Below are the code and all the weights of a small trained network. Each question names an input and a class and asks about switching units off, where a switched-off unit gives its printed mean instead of its output.

import numpy as np


def w(rows, s, z=0):
    codes = np.array(rows[::2]) - 128.0
    scale = np.full(codes.shape[1], s)
    scale[-1] = z or s
    return codes * scale


def f(y):
    return np.maximum(y, 0)


def log_softmax(a):
    a = a - a.max(-1, keepdims=True)
    return a - np.log(np.exp(a).sum(-1, keepdims=True))


def net(x, mask):
    res = np.array(x, float).reshape(1, 4) / 4 @ E
    y = f(res @ A[0][:, :-1].T + A[0][:, -1])
    res = res + np.where(mask, y, B[0][:, -1]) @ B[0][:, :-1]
    return log_softmax(res[-1] @ U[:, :-1].T + U[:, -1])


A, B = {}, {}
E = w([
[37,191,50,52,254,50],'x0',
[92,141,118,196,244,163],'x1',
[196,217,37,138,84,145],'x2',
[43,68,136,161,67,28],'x3',
],0.0092)
A[0] = w([
[134,100,106,89,98,55,179],'neuron 0',
[119,58,163,169,81,100,126],'neuron 1',
[174,180,96,134,119,163,77],'neuron 2',
[195,140,158,35,57,162,235],'neuron 3',
[98,126,108,151,117,171,81],'neuron 4',
[138,159,92,66,162,132,224],'neuron 5',
[146,77,199,149,102,161,164],'neuron 6',
[111,139,109,56,126,77,253],'neuron 7',
[86,109,111,100,91,67,132],'neuron 8',
[162,205,88,107,177,183,248],'neuron 9',
[99,170,88,129,195,127,63],'neuron 10',
[109,41,250,114,172,168,179],'neuron 11',
[188,173,122,125,182,233,101],'neuron 12',
],0.016,0.0031)
B[0] = w([
[114,154,201,59,126,161,194],'neuron 0',
[210,154,71,99,96,251,215],'neuron 1',
[163,158,169,61,126,172,194],'neuron 2',
[161,64,209,79,35,116,246],'neuron 3',
[181,137,124,86,163,174,141],'neuron 4',
[76,177,117,141,151,135,211],'neuron 5',
[33,81,147,201,121,134,222],'neuron 6',
[135,150,188,94,210,79,210],'neuron 7',
[141,154,184,73,121,90,197],'neuron 8',
[50,212,134,163,87,159,252],'neuron 9',
[119,93,148,160,222,167,219],'neuron 10',
[178,47,157,118,5,150,242],'neuron 11',
[96,227,134,79,93,125,248],'neuron 12',
],0.02,0.016)
U = w([
[196,132,26,176,172,178,61],'0',
[122,10,116,189,123,209,101],'1',
[145,161,117,155,97,64,35],'2',
[87,158,108,156,234,147,147],'3',
[107,181,137,124,115,196,232],'4',
[146,103,166,103,113,137,249],'5',
[113,131,40,200,121,136,4],'6',
],0.012,0.0037)

Each question gives the input, the list of numbers given to net, and the class t.
The units are the neurons (one row each of A and B). Each row of codes is followed by its name. A weight is (code - 128) times the scale printed after its matrix; where a second scale follows, it is the last column's (A, B and U).
mask holds one flag per neuron, in row order. A switched-off neuron (its flag False) gives its mean, the last column of its row in B, instead of its output. The means were averaged over made-up inputs and are rounded, as every weight is.
A unit's drop is (log p(t) with every unit on - log p(t) with that unit switched off) / (log p(t) with every unit on - log p(t) with every unit switched off).
The circuit of an input: a set's keep is (log p(t) with only the set's units on - log p(t) with every unit switched off) / (log p(t) with every unit on - log p(t) with every unit switched off). Starting from the 12 units with the biggest drops (on a tie, the unit counted first), units are removed one at a time, each time the one whose removal leaves the highest keep (on an exact tie, the one counted first), for as long as the keep stays at least 0.8.
units of the circuit, in order: the units of the circuit, biggest drop first
top k neurons: the k neurons with the biggest drops, biggest first
drop when u is switched off: that unit's drop, to one decimal
input [8,2,7,-5], class 3: units of the circuit, in order => neuron 10
input [1,-2,0,7], class 5: top 4 neurons => neuron 9; neuron 12; neuron 8; neuron 5
input [2,7,0,8], class 3: units of the circuit, in order => neuron 3; neuron 11; neuron 12
input [-2,-2,-8,-8], class 1: top 2 neurons => neuron 6; neuron 11
input [-5,-8,-4,3], class 1: top 3 neurons => neuron 6; neuron 12; neuron 1
input [3,4,-1,8], class 5: top 2 neurons => neuron 9; neuron 12
input [7,8,6,-4], class 3: top 3 neurons => neuron 10; neuron 11; neuron 3
input [3,2,-1,3], class 3: top 2 neurons => neuron 3; neuron 11
input [0,-2,-6,3], class 5: top 3 neurons => neuron 8; neuron 10; neuron 0
input [1,7,8,4], class 3: top 2 neurons => neuron 11; neuron 3
input [-3,-4,5,6], class 5: drop when neuron 9 is switched off => 0.3
input [-2,6,2,8], class 0: drop when neuron 9 is switched off => 0.2
input [1,-2,-7,4], class 5: drop when neuron 8 is switched off => 0.7
input [-5,-7,1,-6], class 5: drop when neuron 3 is switched off => 2.1
input [-8,-2,3,-4], class 5: top neuron => neuron 3
